Each row has a hidden stage along a path, written after it and counted from one end. A new block has a new path.
-145,-1,88,-92,-144,-230,13,149,-170,-56,136,-108,-20,75,2,-148,119,-34,81,106,-250,41,77,35,-167,62,58,292,-90,176,-290,-23,-34,20,35,-196,40,-361,22,58,15,-16 | 21
-47,28,259,78,200,-12,-37,-15,-209,271,170,-28,-80,-204,153,53,22,283,78,46,154,-75,72,114,78,250,-185,41,-3,131,-217,-283,-38,43,-137,-78,40,-88,-39,78,-80,-444 | 3
-162,-22,-220,-79,-170,-26,-72,10,114,-32,-22,47,205,11,133,-52,-46,-243,50,22,-107,101,-112,-54,18,-89,232,-19,70,-15,95,145,-39,32,-5,153,-64,-69,21,-262,-8,72 | 14
-170,-51,44,-31,-115,89,-22,146,74,18,-75,109,153,-99,-79,246,-147,-147,-128,85,38,-207,-65,164,119,-223,-103,-216,47,-167,-173,-126,-57,-77,-154,-80,234,273,235,47,-112,212 | 21
-251,-173,-46,179,-55,4,-183,23,169,293,-84,77,276,-134,-58,-18,58,-44,57,125,-18,-65,199,-168,-60,-276,56,-208,-177,-10,-73,268,408,142,340,297,20,42,189,293,142,210 | 16
-119,-32,149,-58,-77,139,3,159,65,40,-137,146,132,-155,-113,260,-245,-113,-103,117,91,-271,-70,142,180,-192,-83,-276,84,-171,-144,-153,-22,-74,-209,-66,196,326,277,101,-113,57 | 22
24,-112,237,-129,-55,-93,48,45,-29,-157,119,-77,-13,94,103,-61,111,-22,47,82,-215,94,39,8,-242,107,94,192,48,180,-230,-48,-62,20,-99,-272,96,-141,-26,66,44,-9 | 1
-203,-349,-730,223,-246,2,-112,-229,413,-77,-205,-2,436,165,391,249,-4,-622,-78,1,-190,142,-209,-62,239,-312,224,-416,209,-115,238,95,-493,18,-80,248,318,359,160,-516,-130,777 | 6
-78,161,144,-105,23,37,-78,110,-170,136,140,94,-7,-214,23,-83,-76,147,109,-15,92,-50,-48,129,-53,105,-32,168,-66,-36,-118,-34,81,-14,31,15,-136,-201,-118,-52,-33,-372 | 15
-73,-56,10,-19,-150,107,-2,193,67,-50,-149,133,119,-56,-74,193,-185,-245,-105,60,15,-228,-123,110,181,-226,3,-202,94,-195,-151,-108,-152,-125,-246,-149,223,287,173,-31,-105,191 | 24
75,-117,-57,-190,-101,29,77,-145,119,-185,-142,66,187,-2,274,91,-260,-227,110,71,-162,74,-185,-40,42,94,263,-77,213,52,186,-3,-300,9,-161,68,-8,108,101,-320,-73,-49 | 5
-242,-106,-82,-43,-188,72,44,93,194,-16,-165,137,264,-52,-7,336,-226,-250,-213,99,19,-134,-108,67,227,-294,-35,-286,111,-138,-78,-89,-88,-48,-240,24,262,407,312,-131,-105,334 | 20
-63,-13,72,25,-167,192,-11,218,73,18,-138,124,77,-131,18,215,-247,-209,-73,22,74,-217,-142,89,210,-236,37,-155,75,-207,-153,-145,-227,-147,-223,-137,200,300,109,-79,-116,74 | 26
60,145,204,-14,84,144,-55,137,-175,95,154,106,-38,-182,50,-43,-31,156,67,-20,112,-47,-76,67,-71,235,-113,119,-9,-48,-155,-157,34,-51,-52,-86,-31,-44,-316,-13,21,-331 | 8
22,-93,107,-84,-146,124,-43,175,153,-116,14,155,152,-11,74,217,-59,-116,-167,-8,55,-47,-83,-5,75,-195,54,-159,99,-132,-86,-123,-43,-182,-359,-239,147,430,86,-49,-6,233 | 4
-310,59,65,-135,-138,-282,74,175,-138,-94,206,-182,3,208,-61,-148,243,-80,-82,171,-250,147,68,-15,-141,141,-7,245,35,276,-310,-79,110,109,-134,-183,91,-371,1,28,41,17 | 18
-41,155,146,-7,17,111,-92,146,-121,156,149,93,8,-192,72,-93,-28,140,91,-22,103,6,-39,-5,-59,133,-8,144,-60,-26,-107,-40,122,-18,36,26,-121,-118,-264,-39,52,-333 | 11
-82,-105,-166,-123,-77,-122,35,-107,-15,-80,-148,51,164,-14,42,-42,-157,-227,141,104,-216,-49,-98,81,-20,13,137,8,58,28,17,128,-158,84,70,120,19,-172,161,-167,-78,34 | 19
-398,-256,-47,392,-68,53,-221,-54,293,537,-109,13,366,-229,83,86,56,40,73,169,19,1,342,-315,-45,-378,35,-289,-294,72,-73,302,490,246,579,526,72,130,249,389,201,279 | 15
-25,136,317,26,76,147,-105,95,-138,235,193,12,-26,-247,122,-34,-20,262,155,38,102,2,53,17,-139,211,-82,110,-94,44,-148,-140,119,20,145,25,-83,-110,-218,150,41,-410 | 8
-102,153,167,-21,69,72,-85,120,-175,205,145,101,-8,-241,-15,-65,-42,190,88,-3,124,-77,-10,118,-69,112,-126,146,-103,-43,-181,-43,151,14,91,38,-81,-172,-172,27,1,-343 | 15
-49,7,62,46,8,-200,55,137,-313,21,90,-26,-89,8,-84,-199,120,28,87,72,-181,-71,51,66,-137,194,-106,342,-125,129,-399,-35,-36,41,61,-202,101,-392,-182,53,40,-100 | 22
-19,173,199,-33,36,142,-99,120,-126,161,167,67,-15,-221,116,-50,-62,168,120,-12,122,-1,-49,39,-53,179,-21,108,-30,-25,-78,-116,56,-27,18,17,-122,-100,-235,-24,3,-407 | 10
-44,22,138,-84,-81,-94,33,107,-95,-131,206,-118,-8,134,120,-106,177,-26,17,92,-208,176,7,-61,-211,243,39,222,55,208,-205,-130,-40,26,-99,-216,73,-195,-203,-9,70,-34 | 6
99,42,113,152,162,-4,-97,102,-365,256,11,130,-129,-287,-78,-155,-61,171,243,-30,87,-311,17,201,10,129,-145,191,-194,-99,-306,-42,-75,-43,149,-98,-11,-287,-165,116,-56,-378 | 24
-134,43,102,-55,-130,-119,-41,152,-58,-81,258,-183,10,171,115,-164,272,-48,22,109,-215,233,64,-126,-218,187,104,191,34,235,-181,-86,63,48,-51,-171,20,-253,-178,60,104,-12 | 7
-15,201,203,-110,129,94,-84,123,-230,179,117,173,-41,-286,-70,-84,-121,209,117,-26,194,-162,-73,186,-7,154,-112,110,-44,-106,-123,-66,145,-26,-22,10,-157,-169,-144,1,-49,-505 | 15
-49,34,159,-108,-35,-161,-9,170,-236,-44,107,-19,-57,6,-138,-179,90,15,99,96,-164,-87,50,111,-179,108,-26,235,-78,79,-307,-17,53,1,28,-218,21,-335,-21,163,12,-109 | 21
164,-6,288,8,142,54,-70,70,-200,159,110,164,-66,-259,97,-11,-59,279,124,-57,157,-142,29,85,-9,120,-71,137,-102,-23,-190,-114,9,-96,-93,-170,-63,-1,-115,58,-1,-373 | 3
-133,-148,29,193,-79,66,-225,58,188,279,-5,36,230,-114,116,-2,84,2,84,90,31,24,188,-275,-8,-201,164,-221,-124,30,10,143,314,52,192,203,-44,144,110,256,156,100 | 8
-13,-32,-211,4,-58,70,-64,-88,62,3,-74,81,181,-66,192,-82,-112,-196,166,9,-102,75,-150,-60,-36,71,191,-11,61,-34,136,142,-117,58,127,228,-67,-82,-154,-271,9,-43 | 10
-96,-152,248,-60,-60,117,23,2,199,15,-33,14,141,-82,169,297,-134,-36,-91,108,24,-31,7,25,48,-126,25,-211,128,30,-98,-165,-72,-1,-217,-82,201,342,252,54,-63,63 | 1
-140,-102,97,172,-34,42,-173,70,120,263,25,1,184,-86,60,-59,119,39,83,130,1,38,200,-283,-66,-80,113,-157,-104,98,-49,115,375,106,194,182,-37,42,34,304,186,9 | 8
282,-231,-46,-160,24,-18,64,-91,51,-237,-261,254,170,25,-14,-91,-171,-233,114,47,-157,-104,-137,-97,-18,53,253,-79,154,-30,102,214,-30,-8,-173,-32,-34,101,45,-127,70,20 | 3
197,-304,-34,-165,-45,-38,126,-104,175,-226,-333,242,227,46,58,8,-240,-278,37,76,-151,-66,-110,-199,97,-78,348,-142,194,32,131,230,-25,16,-284,2,-10,227,209,-188,73,61 | 1
-238,68,53,-130,-128,-75,-25,122,-12,-59,155,-96,78,82,-17,-100,124,-102,-3,120,-179,125,2,13,-205,69,37,122,33,111,-160,11,118,87,45,-28,34,-243,-52,29,38,25 | 15
-254,101,67,-102,-123,-30,-9,163,16,-60,174,-115,75,126,-20,-108,167,-120,-61,136,-152,167,-9,-67,-173,116,35,75,92,138,-153,-35,175,102,-43,-32,51,-192,-132,34,78,6 | 13
267,-225,-124,-178,-138,-35,219,-153,73,-293,-283,246,211,13,293,-24,-354,-241,135,4,-265,102,-208,-240,-3,100,382,180,106,84,165,210,-290,-17,-122,51,-72,98,-70,-513,89,1 | 4
148,-109,-136,-127,18,-75,-28,-18,-113,-101,-218,252,119,-86,-150,-155,-179,-193,188,24,-114,-246,-127,113,-1,-19,132,-3,5,-149,4,234,-36,-26,28,18,-72,-134,86,-74,-28,-32 | 20
-275,-62,51,136,-96,79,-186,46,206,262,39,-71,228,-75,92,-9,93,-41,68,156,-24,93,164,-227,-77,-127,127,-215,-58,88,0,108,328,148,251,276,-14,25,91,260,127,59 | 11
-100,-41,153,-134,-188,133,-31,159,224,-53,9,83,189,-29,161,294,-137,-108,-177,61,97,8,-67,-72,200,-193,130,-274,175,-50,31,-201,-24,-134,-442,-121,83,474,243,-71,-48,92 | 5
28,-165,114,244,25,71,-137,102,-41,273,-184,132,79,-225,-119,-90,-68,-2,208,91,-14,-284,156,-88,-43,-166,39,-79,-221,-83,-217,188,178,34,332,75,53,-25,63,372,107,-13 | 25
-60,140,40,-4,62,-2,-94,85,-230,191,148,112,-25,-225,53,-145,-23,165,138,-64,92,-45,-45,113,-43,134,-58,248,-125,-34,-150,7,48,-5,92,37,-139,-281,-233,-122,-14,-367 | 15
-268,-119,-39,209,32,-137,-220,17,-23,362,46,-23,146,-119,-68,-143,202,68,134,118,-27,-69,256,-75,-84,-133,-15,-63,-226,81,-175,201,375,167,357,217,-21,-238,140,342,99,38 | 17
-85,-235,-276,25,-39,-79,92,-163,50,-126,-263,44,235,71,-73,-7,-97,-377,81,177,-339,-85,-93,60,-128,20,-1,-84,70,5,-85,187,-150,180,228,167,263,-94,68,-69,-13,365 | 20
-266,11,-27,-110,-191,140,-58,194,217,-22,-32,144,242,-42,-58,261,-118,-213,-247,53,107,-85,-122,72,165,-306,-13,-297,135,-199,-42,-76,87,-85,-290,-6,155,388,213,-81,-73,267 | 16
-26,-230,4,318,-12,69,-187,26,48,345,-231,110,147,-247,-17,-49,-90,-52,242,84,-15,-259,176,-120,19,-269,107,-161,-244,-86,-135,238,119,57,409,194,49,9,159,324,78,62 | 25
-312,-136,125,261,-85,169,-301,57,328,515,-19,10,303,-260,185,207,-8,97,28,135,227,-24,273,-301,190,-368,139,-488,-120,12,86,41,417,72,153,360,-45,373,372,377,96,22 | 8
-49,-23,-164,-126,-160,66,29,-10,147,-143,-111,94,224,39,136,-37,-152,-295,42,56,-149,121,-186,-139,-12,31,263,-36,160,-2,151,136,-58,47,-53,163,-43,28,-82,-307,43,38 | 11

Each row has a hidden stage along a path, written after it and counted from one end. A new block has a new path.
-1,74,-65,100,-25,-127,-73,101,-15,-15,-43,-69,-74,-6,134,-74,-41,-174,-60,-23,-83,-54,140,-1,-106,14,-183,-13,-35,-41,71,12,-45,-38,-6,-176,108,35,-8,-86,-64,-36 | 29
13,177,-2,104,-153,-215,-55,124,29,43,-100,19,-74,-65,270,-65,-76,-217,18,31,-196,-182,7,-40,-230,-83,-43,-9,-109,-24,48,-12,14,-17,100,-142,255,52,27,-15,-149,-41 | 22
4,193,-373,12,118,40,289,-340,162,-183,70,41,-203,-152,-80,-4,-60,-98,370,-22,-342,402,143,-207,36,146,-380,142,-148,-107,188,385,-186,-178,-223,0,-227,-17,200,-143,-141,-35 | 13
93,134,-238,-16,31,-101,43,-92,14,-110,-125,57,-161,21,-114,-17,1,-151,100,-35,-93,148,-55,119,43,-9,-206,-19,-2,-97,106,126,-21,-164,-94,10,2,115,67,-76,-12,42 | 14
-70,75,-95,73,-48,-70,19,62,-32,-59,-40,-6,-139,-4,38,-23,-59,-179,40,-38,-160,42,3,-29,-8,-18,-133,33,-2,0,133,96,-31,-57,-101,-113,107,68,52,-83,-127,-91 | 26
15,32,-80,63,-37,-59,-52,41,-26,-22,-69,-45,-134,-31,11,4,-39,-122,-22,-19,-60,-28,16,-37,-98,-56,-127,13,-41,-60,30,-40,-117,-60,3,-109,-23,7,-18,-39,-13,-64 | 21
54,78,-50,63,-59,-97,-78,14,18,23,-62,-12,-72,-20,91,-3,-26,-106,-12,2,-65,-84,58,6,-128,-54,-99,-10,-83,-47,11,-46,-114,-55,48,-106,26,17,-6,-69,-45,-8 | 19
41,72,-42,40,-85,38,12,-110,-18,-16,-107,68,-153,-63,-41,131,34,-27,77,5,-61,137,-113,-16,81,-4,103,39,-148,-55,-52,117,68,23,4,13,57,48,-34,-175,-194,43 | 5
59,110,26,44,-130,-79,-147,90,-22,20,-65,48,-34,43,122,-13,31,-78,-45,-102,-9,-135,55,48,-84,-67,-134,-39,-34,-59,124,-78,-73,17,129,-57,154,12,-59,-171,-83,-29 | 18
-19,15,-95,114,4,-107,-80,64,-123,-9,-111,-51,-181,-61,-34,24,26,-204,-13,-68,-86,75,-18,148,102,23,31,-43,26,15,-30,107,96,-99,-137,-177,89,149,-21,-87,-128,3 | 30
-15,-338,45,-183,-104,202,-86,338,10,-111,-335,-60,14,531,-380,-169,-270,134,-524,88,532,-192,-567,185,-83,-464,12,13,251,-26,118,-539,-170,-78,-1,118,174,-90,-98,233,626,22 | 17
81,94,-54,15,-63,-26,10,-141,39,-45,-106,46,-95,14,-24,129,-39,-29,33,66,-40,60,-41,-51,-16,-15,-25,70,-166,-72,-63,27,-42,27,25,30,-41,48,-31,-156,-130,44 | 4
-73,-288,133,-145,-180,92,-51,240,133,3,-317,-12,189,610,-345,-177,-494,149,-393,93,383,-229,-571,392,104,-444,253,139,325,278,158,-427,-127,-99,-197,55,356,50,28,184,451,144 | 25
73,161,-13,37,-139,-24,-104,-53,0,-18,-92,101,-40,81,35,96,49,-31,-16,-63,-19,-26,27,55,23,-24,-160,-14,-44,-104,127,25,-44,31,110,20,120,30,-54,-281,-137,22 | 10
111,140,-139,-50,25,-140,109,-107,28,-100,-71,73,-128,8,26,28,-13,-132,122,89,-87,147,-28,-23,-24,34,-48,45,-225,-52,-58,108,61,0,-46,57,7,157,46,-91,-187,56 | 1
15,-328,307,-319,-187,344,-111,397,71,-90,-130,83,295,778,-178,-259,-197,385,-557,-29,760,-210,-371,154,24,-375,4,65,113,71,315,-595,-144,243,143,293,425,-148,-166,-92,432,71 | 1
-25,-476,197,-218,-68,472,-25,224,8,-7,-132,-28,78,417,-365,-159,-152,397,-378,4,649,97,-461,141,196,-270,381,92,32,115,29,-363,-29,122,-38,151,230,-159,-153,16,362,131 | 1
-8,17,-55,84,-21,-48,-70,117,-18,-5,-30,-84,-71,-21,86,-111,-39,-115,-61,-67,-26,-6,123,5,-63,18,-153,-2,-17,-32,99,8,-46,-32,-9,-177,121,-16,-26,-84,-21,-29 | 28
-162,-247,50,-10,32,124,-98,130,-51,20,108,-83,29,376,-20,108,4,12,-340,230,206,-143,27,10,-49,-180,-11,-61,-53,102,-94,-263,-373,-38,-166,-120,-152,68,51,-58,67,-103 | 23
119,175,-59,-26,-82,-138,57,-49,60,-79,-133,79,-89,14,85,11,-70,-105,65,65,-73,23,-66,-70,-114,-23,-71,69,-200,-88,-6,23,61,58,86,69,109,74,-13,-93,-143,44 | 2
-290,-23,-289,-111,96,298,578,-147,339,-260,170,38,-111,170,58,-132,-246,-3,146,390,-266,307,-142,-582,-241,-115,-255,207,-304,-32,177,217,-342,-125,-332,87,-90,-152,402,136,32,-168 | 10
-1,116,-176,-11,24,-197,-14,82,-45,-162,-62,7,-93,219,-20,-27,-55,-248,-69,-4,-68,-34,59,70,-47,-45,-411,-21,76,-53,194,-18,-135,-102,-119,-40,0,174,66,-85,-8,-100 | 26
-8,77,-154,54,-53,-82,21,-27,-55,-96,-171,17,-244,-34,-106,119,-45,-193,35,31,-155,36,-188,-37,-45,-110,-81,23,-13,-88,-7,33,-46,-114,-70,-33,-60,95,23,-1,-50,-83 | 18
107,164,35,0,-139,-62,-50,-56,44,-25,-86,104,-8,72,98,67,-10,-14,15,-18,-10,-39,15,-18,-39,-17,-81,48,-154,-66,57,-11,-5,108,133,61,127,39,-64,-242,-180,46 | 4
76,134,-167,21,-25,-75,18,-65,-57,-108,-158,56,-223,-26,-51,108,72,-165,28,58,-82,114,-109,-13,-23,-22,-116,-36,-110,-173,-31,98,58,-56,12,24,2,103,-7,-102,-104,-1 | 7
45,109,-144,55,-8,-202,-15,68,-31,-23,-106,-10,-152,-63,55,-83,-35,-237,63,-19,-143,12,-13,100,-60,-23,-77,-33,-24,-19,43,72,42,-128,-63,-129,125,132,54,10,-76,0 | 23
-65,60,-65,87,-65,-61,-22,98,-72,-24,-59,1,-144,-30,37,-36,-16,-170,35,-90,-130,54,-22,41,55,-8,-45,3,17,17,129,116,55,-44,-89,-127,191,81,19,-107,-155,-61 | 27
85,46,-28,-35,2,48,7,-96,60,-32,48,42,-8,71,60,18,41,52,19,13,59,96,137,-60,-9,52,-107,39,-218,-50,16,18,-106,71,34,30,-26,-5,-23,-229,-126,50 | 3
34,129,-95,45,-46,-152,-36,66,-19,-37,-65,21,-124,-15,117,-35,4,-194,27,-15,-124,-57,30,-6,-132,-49,-164,-33,-68,-66,74,8,-53,-64,21,-85,81,75,29,-54,-90,-57 | 20
34,148,-118,64,-76,-46,5,-116,17,-27,-106,68,-141,-35,0,103,13,-110,83,28,-151,71,-48,15,11,-18,-60,2,-88,-82,20,133,-14,-69,-12,-29,48,72,36,-149,-151,23 | 12
111,137,-152,49,-23,-122,-42,-49,15,-26,-118,12,-133,-69,16,-11,5,-139,57,-26,-95,27,25,59,-74,-9,-155,-25,-62,-115,34,53,-36,-107,33,-67,22,46,2,-76,-32,40 | 15
47,104,17,-3,-121,-3,8,-103,-11,-48,-92,113,-92,44,-22,161,-8,-16,68,-11,-41,74,-98,-36,78,-18,47,87,-150,-21,-3,52,36,102,24,81,53,86,-50,-235,-246,16 | 2
18,96,-89,69,-74,16,-2,-143,16,8,-86,61,-127,-43,-34,126,18,-53,85,20,-119,108,-55,38,78,-9,28,15,-91,-42,-9,146,-15,-63,-43,-40,35,57,28,-175,-162,49 | 11
215,288,-462,311,166,-322,72,-292,-12,11,-116,-230,-469,-877,53,-55,-15,-387,504,-143,-562,392,347,-133,-122,371,-180,74,-211,-236,-178,509,158,-255,-30,-400,-247,-18,-9,45,-222,58 | 26
114,111,-170,-24,20,-158,93,-136,-11,-131,-174,30,-208,-8,-97,134,-62,-168,69,148,-86,129,-143,-39,-43,-19,-28,67,-183,-93,-157,54,47,-31,-57,60,-117,176,9,-21,-120,36 | 1
74,129,-100,24,-33,-149,-61,82,-19,-40,-66,24,-100,1,92,-83,17,-168,22,-81,-70,-42,58,51,-100,-32,-207,-43,-33,-73,125,-4,-42,-65,41,-67,104,62,4,-77,-50,-27 | 20
-6,10,-66,46,28,-13,-30,46,21,41,88,-33,-10,-9,93,-162,-1,-55,66,-118,-43,98,205,108,73,83,-84,-4,-37,79,155,118,-56,-63,-110,-171,149,21,54,-154,-108,33 | 26
49,16,-56,65,-17,-18,-65,-12,9,66,-15,-28,-85,-101,49,-42,16,-50,57,-60,-46,35,76,62,-15,5,19,-12,-91,2,-3,37,-68,-76,-11,-141,39,1,-1,-88,-71,39 | 19
-9,201,-93,95,-90,-64,2,-41,-45,-21,-18,98,-192,-140,143,81,128,-177,163,-61,-248,71,38,-77,-18,26,-96,-40,-137,-96,84,201,26,-28,25,-62,108,65,38,-200,-297,-76 | 15
16,-321,39,-268,-79,306,78,220,125,-124,-289,29,78,524,-396,-273,-304,264,-350,57,539,43,-604,211,89,-363,160,98,155,54,179,-345,-16,-26,-78,227,333,-100,-35,159,522,165 | 5
43,42,-37,78,-93,66,-54,-101,45,58,-81,16,-76,-70,-25,55,-16,27,43,-34,-40,62,-19,39,42,-18,48,32,-74,-35,10,66,-53,-41,25,-77,63,-42,-25,-159,-76,72 | 13
79,107,-103,51,-42,-52,-66,-72,13,-12,-77,21,-96,-13,5,49,23,-76,18,-20,-55,19,53,45,-32,-12,-150,-17,-62,-96,41,35,-92,-69,33,-56,-8,27,-10,-150,-57,26 | 14
24,77,-79,97,-41,-128,-86,86,-47,-6,-67,-61,-129,-70,91,-30,-18,-179,-24,-31,-93,-50,88,-15,-119,-10,-155,-16,-42,-70,41,-7,-55,-48,34,-162,54,28,-27,-57,-62,-58 | 24
-10,-475,-58,-143,140,332,-16,324,46,-3,-45,-225,29,236,-271,-471,-166,212,-342,-45,536,132,-152,187,23,-158,52,-7,126,55,130,-279,-137,-136,-134,-116,164,-224,-39,220,589,116 | 25
83,89,-57,-8,-29,-39,33,-75,17,-64,-60,37,-112,-1,50,77,9,-58,26,78,-23,70,1,-112,-77,7,-57,46,-230,-98,-68,19,-17,62,52,31,-25,43,-32,-133,-148,11 | 2
106,142,-122,-21,-31,-124,69,-132,34,-113,-150,60,-138,28,-44,104,-73,-115,68,95,-80,82,-99,-48,-46,-21,-75,82,-166,-84,-64,42,11,4,-11,70,-49,121,2,-87,-125,37 | 2
60,154,-129,-14,-3,-95,114,-175,54,-84,-45,91,-117,17,30,108,-14,-111,142,111,-149,136,-16,-57,-1,27,-43,62,-224,-34,-58,144,-7,-12,-79,48,-38,146,74,-141,-235,35 | 3
27,106,-111,27,-43,14,16,-85,32,-41,-47,61,-103,23,13,50,39,-59,43,27,-74,90,4,-8,3,-10,-117,-9,-103,-90,63,104,-58,-50,-10,-14,46,29,38,-167,-106,16 | 11
51,153,-33,42,-129,-9,-53,-62,20,-21,-90,92,-63,44,44,82,30,-37,14,-28,-57,5,-6,9,5,-27,-121,3,-75,-99,103,59,-29,18,82,10,121,17,-24,-234,-139,18 | 10
